Below are the code and all the weights of a small trained network. Each question names an input and a class and asks about switching units off, where a switched-off unit gives its printed mean instead of its output.

import numpy as np


def w(rows, s, z=0):
    codes = np.array(rows[::2]) - 128.0
    scale = np.full(codes.shape[1], s)
    scale[-1] = z or s
    return codes * scale


def f(y):
    return np.maximum(y, 0)


def log_softmax(a):
    a = a - a.max(-1, keepdims=True)
    return a - np.log(np.exp(a).sum(-1, keepdims=True))


def net(x, mask):
    res = np.array(x, float).reshape(1, 3) / 4 @ E
    y = f(res @ A[0][:, :-1].T + A[0][:, -1])
    res = res + np.where(mask, y, B[0][:, -1]) @ B[0][:, :-1]
    return log_softmax(res[-1] @ U[:, :-1].T + U[:, -1])


A, B = {}, {}
E = w([
[170,253,34,92,121,143],'x0',
[153,164,169,113,74,247],'x1',
[236,56,111,99,228,160],'x2',
],0.017)
A[0] = w([
[75,188,114,95,101,196,99],'N1',
[56,126,196,149,56,85,213],'N2',
[134,196,169,92,86,207,71],'N3',
[126,158,63,106,177,162,1],'N4',
[125,123,138,145,93,250,130],'N5',
[180,34,142,149,198,155,180],'N6',
[162,105,144,127,125,214,103],'N7',
[64,188,65,90,109,94,173],'N8',
[216,200,87,29,167,119,84],'N9',
[207,149,105,67,194,99,105],'N10',
[118,196,63,150,85,120,156],'N11',
],0.017,0.0094)
B[0] = w([
[185,132,220,106,204,91,204],'N1',
[14,153,27,72,245,234,243],'N2',
[209,161,219,64,242,62,214],'N3',
[130,192,105,52,225,230,178],'N4',
[224,218,149,10,165,231,209],'N5',
[210,73,163,34,104,50,250],'N6',
[218,136,93,27,39,171,188],'N7',
[106,134,120,229,27,66,231],'N8',
[19,144,67,135,165,134,251],'N9',
[24,147,119,100,181,127,227],'N10',
[209,128,203,247,60,73,223],'N11',
],0.012,0.028)
U = w([
[59,74,37,131,182,120,228],'0',
[210,66,229,118,198,32,250],'1',
[127,179,134,81,180,248,51],'2',
[231,78,148,67,41,181,41],'3',
[129,124,135,212,46,54,42],'4',
],0.017,0.011)

Each question gives the input, the list of numbers given to net, and the class t.
The units are the neurons (one row each of A and B). Each row of codes is followed by its name. A weight is (code - 128) times the scale printed after its matrix; where a second scale follows, it is the last column's (A, B and U).
mask holds one flag per neuron, in row order. A switched-off neuron (its flag False) gives its mean, the last column of its row in B, instead of its output. The means were averaged over made-up inputs and are rounded, as every weight is.
A unit's drop is (log p(t) with every unit on - log p(t) with that unit switched off) / (log p(t) with every unit on - log p(t) with every unit switched off).
The circuit of an input: a set's keep is (log p(t) with only the set's units on - log p(t) with every unit switched off) / (log p(t) with every unit on - log p(t) with every unit switched off). Starting from all 11 units, units are removed one at a time, each time the one whose removal leaves the highest keep (on an exact tie, the one counted first), for as long as the keep stays at least 0.8.
units of the circuit, in order: the units of the circuit, biggest drop first
most important unit: the unit with the biggest drop
top k neurons: the k neurons with the biggest drops, biggest first
drop when u is switched off: that unit's drop, to one decimal
input [1,-2,6], class 0: most important unit	N3
input [-8,4,1], class 3: top 2 neurons	[N6; N9]
input [8,0,-1], class 4: top 2 neurons	[N8; N11]
input [2,7,-2], class 1: top 2 neurons	[N3; N1]
input [1,-3,8], class 0: top 4 neurons	[N10; N9; N3; N11]
input [0,7,2], class 3: top 4 neurons	[N2; N7; N10; N5]
input [2,7,-1], class 1: top 3 neurons	[N3; N2; N1]
input [6,0,0], class 4: top 2 neurons	[N2; N11]
input [-6,1,8], class 3: top 3 neurons	[N7; N3; N1]
input [-7,1,-3], class 2: top 2 neurons	[N8; N9]
input [-2,3,8], class 3: top 2 neurons	[N7; N6]
input [2,0,-2], class 4: drop when N6 is switched off	0.2
input [2,3,0], class 1: drop when N2 is switched off	1.3
input [-8,3,8], class 3: units of the circuit, in order	[N7]
input [8,0,0], class 4: drop when N6 is switched off	0.2
